Below is a small trained network, with its code and all its weights. Each question gives an input and a class and asks what happens when units are switched off, that is, made to give their printed mean instead of their output.

import numpy as np


def w(rows, s, z=0):
    codes = np.array(rows[::2]) - 128.0
    scale = np.full(codes.shape[1], s)
    scale[-1] = z or s
    return codes * scale


def f(y):
    return np.maximum(y, 0)


def log_softmax(a):
    a = a - a.max(-1, keepdims=True)
    return a - np.log(np.exp(a).sum(-1, keepdims=True))


def net(x, mask):
    res = np.array(x, float).reshape(1, 3) / 4 @ E
    y = f(res @ A[0][:, :-1].T + A[0][:, -1])
    res = res + np.where(mask, y, B[0][:, -1]) @ B[0][:, :-1]
    return log_softmax(res[-1] @ U[:, :-1].T + U[:, -1])


A, B = {}, {}
E = w([
[72,171,39,114,208],'x0',
[196,23,80,219,156],'x1',
[255,170,152,122,215],'x2',
],0.0099)
A[0] = w([
[166,50,85,227,121,67],'neuron 1',
[20,118,116,140,87,90],'neuron 2',
[85,184,191,84,106,115],'neuron 3',
[81,94,119,111,86,61],'neuron 4',
[88,105,150,129,67,166],'neuron 5',
[194,160,170,133,147,254],'neuron 6',
[46,106,122,178,60,75],'neuron 7',
[197,166,175,109,169,68],'neuron 8',
[52,161,12,130,233,84],'neuron 9',
[98,126,70,168,37,228],'neuron 10',
[175,54,62,178,119,115],'neuron 11',
[194,163,103,86,168,68],'neuron 12',
[185,47,252,78,29,107],'neuron 13',
[98,185,79,142,192,73],'neuron 14',
[72,204,168,77,107,91],'neuron 15',
[118,218,180,113,101,82],'neuron 16',
[175,170,182,170,203,119],'neuron 17',
[121,170,30,103,152,68],'neuron 18',
[155,136,251,176,65,83],'neuron 19',
[95,181,204,58,113,116],'neuron 20',
[136,118,186,151,103,82],'neuron 21',
[181,219,149,197,164,55],'neuron 22',
[98,91,136,157,12,155],'neuron 23',
[146,54,81,170,139,114],'neuron 24',
[212,174,188,106,195,103],'neuron 25',
[96,175,58,126,214,111],'neuron 26',
[72,70,81,80,176,86],'neuron 27',
[144,101,199,153,111,187],'neuron 28',
[211,166,178,116,142,143],'neuron 29',
],0.011,0.0097)
B[0] = w([
[191,65,180,47,136,209],'neuron 1',
[79,130,182,154,137,198],'neuron 2',
[217,131,141,88,142,187],'neuron 3',
[109,28,222,131,187,158],'neuron 4',
[81,172,136,178,195,198],'neuron 5',
[78,252,84,178,202,251],'neuron 6',
[102,67,228,141,201,192],'neuron 7',
[85,57,222,143,165,180],'neuron 8',
[163,63,50,203,58,204],'neuron 9',
[92,218,135,141,217,235],'neuron 10',
[177,125,105,1,129,210],'neuron 11',
[110,51,187,169,130,165],'neuron 12',
[134,87,37,205,22,246],'neuron 13',
[136,70,90,148,80,159],'neuron 14',
[204,103,144,88,136,187],'neuron 15',
[199,62,135,40,99,172],'neuron 16',
[57,108,168,136,146,195],'neuron 17',
[112,91,117,134,21,157],'neuron 18',
[86,17,26,152,11,201],'neuron 19',
[214,127,127,32,131,196],'neuron 20',
[172,3,83,185,30,154],'neuron 21',
[106,45,211,150,134,165],'neuron 22',
[92,156,156,170,170,223],'neuron 23',
[217,150,179,14,151,195],'neuron 24',
[71,89,179,158,189,213],'neuron 25',
[144,122,67,215,52,183],'neuron 26',
[81,76,125,159,96,161],'neuron 27',
[157,186,82,166,90,209],'neuron 28',
[89,111,125,152,180,211],'neuron 29',
],0.0074,0.013)
U = w([
[148,105,76,207,44,99],'0',
[93,120,211,181,182,66],'1',
[241,120,160,27,122,89],'2',
[132,246,77,173,181,254],'3',
],0.012,0.0079)

Each question gives the input, the list of numbers given to net, and the class t.
The units are the neurons (one row each of A and B). Each row of codes is followed by its name. A weight is (code - 128) times the scale printed after its matrix; where a second scale follows, it is the last column's (A, B and U).
mask holds one flag per neuron, in row order. A switched-off neuron (its flag False) gives its mean, the last column of its row in B, instead of its output. The means were averaged over made-up inputs and are rounded, as every weight is.
A unit's drop is (log p(t) with every unit on - log p(t) with that unit switched off) / (log p(t) with every unit on - log p(t) with every unit switched off).
The circuit of an input: a set's keep is (log p(t) with only the set's units on - log p(t) with every unit switched off) / (log p(t) with every unit on - log p(t) with every unit switched off). Starting from the 12 units with the biggest drops (on a tie, the unit counted first), units are removed one at a time, each time the one whose removal leaves the highest keep (on an exact tie, the one counted first), for as long as the keep stays at least 0.8.
units of the circuit, in order: the units of the circuit, biggest drop first
top k neurons: the k neurons with the biggest drops, biggest first
drop when u is switched off: that unit's drop, to one decimal
input [-8,5,8], class 0: top 4 neurons	(neuron 13; neuron 19; neuron 28; neuron 21)
input [-6,-5,3], class 0: units of the circuit, in order	(neuron 13)
input [5,6,0], class 2: units of the circuit, in order	(neuron 24; neuron 11)
input [-3,2,2], class 3: top 2 neurons	(neuron 9; neuron 6)
input [1,-2,-3], class 3: units of the circuit, in order	(neuron 8; neuron 19)
input [3,-6,6], class 1: top 2 neurons	(neuron 25; neuron 11)
input [-3,-5,2], class 2: top 2 neurons	(neuron 20; neuron 16)
input [-7,8,-7], class 2: top 2 neurons	(neuron 1; neuron 24)
input [5,-2,5], class 0: top 3 neurons	(neuron 26; neuron 9; neuron 10)
input [3,8,-7], class 2: top 3 neurons	(neuron 11; neuron 24; neuron 1)
input [-7,-7,-1], class 0: top 3 neurons	(neuron 13; neuron 19; neuron 24)
input [5,3,6], class 1: top 2 neurons	(neuron 13; neuron 19)
input [-5,4,-6], class 1: top 3 neurons	(neuron 7; neuron 10; neuron 23)
input [8,0,-6], class 0: units of the circuit, in order	(neuron 9)
input [-4,8,-1], class 2: drop when neuron 27 is switched off	0.0
input [3,6,-5], class 2: drop when neuron 24 is switched off	0.3
input [-1,-3,-1], class 3: drop when neuron 11 is switched off	0.3
